Below is a small trained network, with its code and all its weights. Each question gives an input and a target symbol and asks what happens when units are switched off, that is, made to give their printed mean instead of their output.

import numpy as np


def w(rows, s, z=0):
    codes = np.array(rows[::2]) - 128.0
    scale = np.full(codes.shape[1], s)
    scale[-1] = z or s
    return codes * scale


def norm(h):
    return h / np.sqrt((h * h).mean(-1, keepdims=True) + 1e-5)


def f(y):
    return y / 2 * (1 + np.tanh(0.7978845608 * (y + 0.044715 * y**3)))


def softmax(a):
    e = np.exp(a - a.max(-1, keepdims=True))
    return e / e.sum(-1, keepdims=True)


def log_softmax(a):
    a = a - a.max(-1, keepdims=True)
    return a - np.log(np.exp(a).sum(-1, keepdims=True))


def net(x, mask):
    ids = ['ΔΛΦαβγεζηθμξπστω'.index(c) for c in x.split()]
    T = len(ids)
    res = E[ids] + P[:T]
    r = norm(res)
    for j in range(3):
        rows = slice(4 * j, 4 * j + 4)
        q, k, v = (r @ M[0][rows].T for M in (Q, K, V))
        z = softmax(np.where(np.tri(T) > 0, q @ k.T / 4**0.5, -1e9)) @ v
        o = O[0][rows]
        res = res + np.where(mask[j], z, o[:, -1]) @ o[:, :-1]
    y = f(norm(res) @ A[0][:, :-1].T + A[0][:, -1])
    res = res + np.where(mask[3:7], y, B[0][:, -1]) @ B[0][:, :-1]
    return log_softmax(norm(res)[-1] @ U[:, :-1].T + U[:, -1])


Q, K, V, O, A, B = {}, {}, {}, {}, {}, {}
E = w([
[157,156,147,116],'Δ',
[129,166,107,122],'Λ',
[150,156,157,114],'Φ',
[154,157,151,116],'α',
[113,138,91,43],'β',
[115,133,117,6],'γ',
[126,166,108,122],'ε',
[163,136,163,113],'ζ',
[127,166,107,122],'η',
[128,166,108,122],'θ',
[164,148,151,116],'μ',
[127,166,107,122],'ξ',
[124,166,109,122],'π',
[128,115,183,104],'σ',
[124,71,168,112],'τ',
[174,111,99,135],'ω',
],0.02)
P = w([
[167,135,97,8],'0',
[158,139,100,38],'1',
[154,143,106,59],'2',
[152,144,111,76],'3',
[149,145,116,92],'4',
[147,147,120,105],'5',
[145,148,123,118],'6',
[144,150,127,129],'7',
[143,152,130,141],'8',
[139,153,133,153],'9',
[137,153,137,164],'10',
[135,153,141,177],'11',
[133,155,146,190],'12',
[134,156,151,206],'13',
],0.011)
Q[0] = w([
[115,66,201,98],'H1',
[75,64,253,121],'H1',
[169,185,143,124],'H1',
[148,78,143,122],'H1',
[151,166,131,122],'H2',
[168,138,220,108],'H2',
[76,119,77,148],'H2',
[134,101,127,127],'H2',
[134,198,139,123],'H3',
[98,80,159,135],'H3',
[92,80,69,142],'H3',
[104,148,102,147],'H3',
],0.048)
K[0] = w([
[137,156,101,29],'H1',
[169,95,90,4],'H1',
[188,144,175,125],'H1',
[71,154,124,78],'H1',
[59,138,121,161],'H2',
[141,90,152,245],'H2',
[140,128,117,42],'H2',
[154,134,128,128],'H2',
[142,121,157,221],'H3',
[125,68,108,76],'H3',
[160,173,53,40],'H3',
[183,132,113,132],'H3',
],0.032)
V[0] = w([
[90,115,171,129],'H1',
[172,131,25,171],'H1',
[92,217,93,129],'H1',
[72,148,109,160],'H1',
[114,215,222,79],'H2',
[176,203,254,69],'H2',
[9,124,213,104],'H2',
[108,129,131,149],'H2',
[116,177,168,148],'H3',
[162,137,136,148],'H3',
[29,157,197,52],'H3',
[90,160,153,152],'H3',
],0.021)
O[0] = w([
[184,125,118,109,77],'H1',
[71,75,129,201,138],'H1',
[105,83,190,95,176],'H1',
[171,69,128,136,64],'H1',
[123,225,189,140,208],'H2',
[76,249,197,99,249],'H2',
[104,159,217,237,51],'H2',
[139,121,174,152,89],'H2',
[158,157,149,79,162],'H3',
[128,158,111,114,151],'H3',
[211,86,230,143,156],'H3',
[144,110,132,77,117],'H3',
],0.021,0.017)
A[0] = w([
[108,193,164,206,237],'N1',
[182,199,52,146,84],'N2',
[254,156,112,102,254],'N3',
[134,55,182,113,149],'N4',
],0.032,0.0041)
B[0] = w([
[154,25,67,143,250],'N1',
[186,168,99,246,168],'N2',
[125,5,163,121,182],'N3',
[160,122,58,113,146],'N4',
],0.028,0.019)
U = w([
[160,143,127,174,186],'Δ',
[74,129,72,172,138],'Λ',
[164,156,113,169,164],'Φ',
[76,128,147,119,124],'α',
[184,140,149,72,3],'β',
[126,114,160,103,152],'γ',
[107,121,147,108,99],'ε',
[133,183,101,159,130],'ζ',
[90,127,143,113,117],'η',
[102,130,139,115,118],'θ',
[140,186,80,91,25],'μ',
[214,144,149,123,162],'ξ',
[101,134,144,116,156],'π',
[161,120,252,133,32],'σ',
[119,71,163,184,229],'τ',
[154,66,79,95,150],'ω',
],0.025,0.0061)

Each question gives the input, a string of symbols that net reads in full, and the target symbol t.
The units are the heads (4 rows each of Q, K, V and O) and the neurons (one row each of A and B). Each row of codes is followed by its name. A weight is (code - 128) times the scale printed after its matrix; where a second scale follows, it is the last column's (O, A, B and U).
mask holds one flag per unit, heads first, then neurons. A switched-off unit (its flag False) gives its mean, the last column of its rows in O or B, instead of its output. The means were averaged over made-up inputs and are rounded, as every weight is.
A unit's drop is (log p(t) with every unit on - log p(t) with that unit switched off) / (log p(t) with every unit on - log p(t) with every unit switched off).
The circuit of an input: a set's keep is (log p(t) with only the set's units on - log p(t) with every unit switched off) / (log p(t) with every unit on - log p(t) with every unit switched off). Starting from all 7 units, units are removed one at a time, each time the one whose removal leaves the highest keep (on an exact tie, the one counted first), for as long as the keep stays at least 0.8.
circuit, biggest first: the units of the circuit, biggest drop first
top k neurons: the k neurons with the biggest drops, biggest first
which heads matter: for each layer, one digit per head in row order, 1 if its drop is at least 0.15 and else 0, layers parted by /
input ω β Λ σ ω ω ε ζ α α Δ σ β, target ξ: which heads matter => 100
input ω ζ Δ β, target μ: circuit, biggest first => N3
input θ Δ Λ η γ θ Δ η, target μ: which heads matter => 001
input ξ ω β Φ β ω ω ξ μ π μ ξ σ, target σ: which heads matter => 011
input Δ γ μ ω γ ε γ τ γ, target τ: which heads matter => 010
input ω γ Λ σ α ω η Δ σ Λ τ β Φ, target τ: which heads matter => 010
input τ ω ε σ Φ, target σ: which heads matter => 001
input ω π σ π Δ σ β τ τ β σ, target τ: circuit, biggest first => H2, N1
input ω β τ Δ ζ, target τ: circuit, biggest first => N1, H2
input η ω γ μ β τ ε σ Λ, target ξ: top 2 neurons => N2, N3
input σ π Λ β β Λ μ ξ σ ω, target ξ: top 3 neurons => N2, N3, N1
input ξ ξ ω ω ω ω ω π τ ζ σ, target τ: circuit, biggest first => N1, H2
input ζ π π ζ ξ, target Φ: which heads matter => 100
input Λ Λ ω σ τ ε ω Δ θ ω β, target Λ: circuit, biggest first => H1
input Δ σ ω Δ γ γ ω Δ ω, target μ: which heads matter => 000
input Φ β ε β ζ τ ω Λ β β α ω η, target Λ: which heads matter => 001
input η μ σ Λ θ τ β Λ ω σ, target ω: which heads matter => 010
input θ ε Φ σ Λ Δ α ω μ π μ ω π, target Λ: which heads matter => 101
input ω ω ζ π α σ ε γ ζ θ, target Φ: circuit, biggest first => H1, N2
input η ξ ω π α η ω β σ σ η, target ξ: circuit, biggest first => H1
input ω ε Λ η ω γ Δ ε θ Λ ω β α, target ω: which heads matter => 010
input η ξ θ ε ω Δ ω Λ, target Λ: which heads matter => 100
input ζ σ η, target ξ: top 3 neurons => N2, N3, N1
input σ σ σ ζ ε Φ Λ ε ε π ω μ σ ξ, target ξ: top 2 neurons => N2, N3
input Δ ξ τ μ α η, target β: circuit, biggest first => N1, N3, H1, H2
input ω σ ε ω Δ μ ξ σ σ γ ω ξ γ π, target τ: circuit, biggest first => H2, N1
